Below are the code and all the weights of a small trained network. Each question names an input and a class and asks about switching units off, where a switched-off unit gives its printed mean instead of its output.

import numpy as np


def w(rows, s, z=0):
    codes = np.array(rows[::2]) - 128.0
    scale = np.full(codes.shape[1], s)
    scale[-1] = z or s
    return codes * scale


def f(y):
    return np.maximum(y, 0)


def log_softmax(a):
    a = a - a.max(-1, keepdims=True)
    return a - np.log(np.exp(a).sum(-1, keepdims=True))


def net(x, mask):
    res = np.array(x, float).reshape(1, 4) / 4 @ E
    y = f(res @ A[0][:, :-1].T + A[0][:, -1])
    res = res + np.where(mask, y, B[0][:, -1]) @ B[0][:, :-1]
    return log_softmax(res[-1] @ U[:, :-1].T + U[:, -1])


A, B = {}, {}
E = w([
[128,125,128,130],'x0',
[80,207,201,66],'x1',
[55,27,140,79],'x2',
[199,115,98,1],'x3',
],0.0098)
A[0] = w([
[135,83,16,190,14],'neuron 1',
[115,148,151,168,94],'neuron 2',
[51,110,208,215,80],'neuron 3',
[130,149,163,93,59],'neuron 4',
[121,104,56,169,30],'neuron 5',
[61,134,193,182,90],'neuron 6',
[78,219,122,95,32],'neuron 7',
[52,168,62,151,3],'neuron 8',
[109,99,163,237,72],'neuron 9',
[123,180,246,106,60],'neuron 10',
[102,143,144,223,35],'neuron 11',
[90,158,235,115,99],'neuron 12',
[209,45,146,233,30],'neuron 13',
[157,72,9,161,44],'neuron 14',
[86,176,212,101,81],'neuron 15',
[15,11,136,147,103],'neuron 16',
[164,82,134,2,37],'neuron 17',
[39,75,166,127,92],'neuron 18',
[143,130,182,163,105],'neuron 19',
[165,217,92,201,96],'neuron 20',
[194,246,111,178,60],'neuron 21',
[75,186,132,99,26],'neuron 22',
[108,51,121,60,77],'neuron 23',
[80,78,175,185,134],'neuron 24',
],0.01,0.0041)
B[0] = w([
[132,51,223,142,198],'neuron 1',
[155,133,116,66,170],'neuron 2',
[233,153,113,93,238],'neuron 3',
[162,76,158,145,157],'neuron 4',
[94,51,222,149,163],'neuron 5',
[232,138,88,46,214],'neuron 6',
[85,77,210,117,187],'neuron 7',
[166,122,155,59,147],'neuron 8',
[203,160,121,85,213],'neuron 9',
[94,39,182,159,213],'neuron 10',
[158,89,142,9,202],'neuron 11',
[131,9,174,182,214],'neuron 12',
[102,58,174,141,203],'neuron 13',
[135,85,224,149,210],'neuron 14',
[136,33,182,199,212],'neuron 15',
[29,167,74,141,248],'neuron 16',
[205,148,67,83,235],'neuron 17',
[4,195,53,164,206],'neuron 18',
[170,149,113,139,160],'neuron 19',
[14,148,27,132,239],'neuron 20',
[1,118,23,99,254],'neuron 21',
[103,59,156,87,168],'neuron 22',
[79,169,97,139,208],'neuron 23',
[215,202,107,40,204],'neuron 24',
],0.0067,0.0083)
U = w([
[119,2,241,193,89],'0',
[135,149,155,161,253],'1',
[214,155,130,52,83],'2',
[20,149,88,158,66],'3',
],0.0073,0.012)

Each question gives the input, the list of numbers given to net, and the class t.
The units are the neurons (one row each of A and B). Each row of codes is followed by its name. A weight is (code - 128) times the scale printed after its matrix; where a second scale follows, it is the last column's (A, B and U).
mask holds one flag per neuron, in row order. A switched-off neuron (its flag False) gives its mean, the last column of its row in B, instead of its output. The means were averaged over made-up inputs and are rounded, as every weight is.
A unit's drop is (log p(t) with every unit on - log p(t) with that unit switched off) / (log p(t) with every unit on - log p(t) with every unit switched off).
The circuit of an input: a set's keep is (log p(t) with only the set's units on - log p(t) with every unit switched off) / (log p(t) with every unit on - log p(t) with every unit switched off). Starting from the 12 units with the biggest drops (on a tie, the unit counted first), units are removed one at a time, each time the one whose removal leaves the highest keep (on an exact tie, the one counted first), for as long as the keep stays at least 0.8.
circuit, biggest first: the units of the circuit, biggest drop first
unit that matters most: the unit with the biggest drop
k most important neurons: the k neurons with the biggest drops, biggest first
drop when u is switched off: that unit's drop, to one decimal
input [2,-4,6,-8], class 2: circuit, biggest first : (neuron 24; neuron 3)
input [-4,-7,-3,6], class 0: circuit, biggest first : (neuron 14; neuron 1)
input [1,0,6,5], class 3: unit that matters most : neuron 23
input [2,4,3,-5], class 2: 3 most important neurons : (neuron 6; neuron 3; neuron 24)
input [2,-7,-3,-8], class 2: 2 most important neurons : (neuron 9; neuron 24)
input [-6,3,7,1], class 3: circuit, biggest first : (neuron 18; neuron 16)
input [2,5,0,-4], class 0: circuit, biggest first : (neuron 12; neuron 15)
input [1,3,7,0], class 3: 2 most important neurons : (neuron 18; neuron 16)
input [-1,-2,-5,2], class 3: circuit, biggest first : (neuron 21; neuron 20; neuron 3)
input [1,-7,8,2], class 3: 2 most important neurons : (neuron 16; neuron 23)
input [3,-5,1,4], class 0: circuit, biggest first : (neuron 14; neuron 24)
input [5,8,7,6], class 0: 3 most important neurons : (neuron 15; neuron 12; neuron 10)
input [-1,3,6,5], class 3: 3 most important neurons : (neuron 23; neuron 3; neuron 6)
input [0,-2,8,-4], class 3: circuit, biggest first : (neuron 16)
input [-8,-7,7,-6], class 1: 3 most important neurons : (neuron 24; neuron 16; neuron 18)
input [-3,-8,-7,8], class 0: 2 most important neurons : (neuron 14; neuron 1)
input [-1,0,-3,1], class 3: 2 most important neurons : (neuron 3; neuron 6)
input [-5,-3,-6,-2], class 3: drop when neuron 16 is switched off : -0.1
input [-1,-3,6,-6], class 2: drop when neuron 6 is switched off : 0.2
input [-7,6,-8,2], class 3: drop when neuron 20 is switched off : 0.3
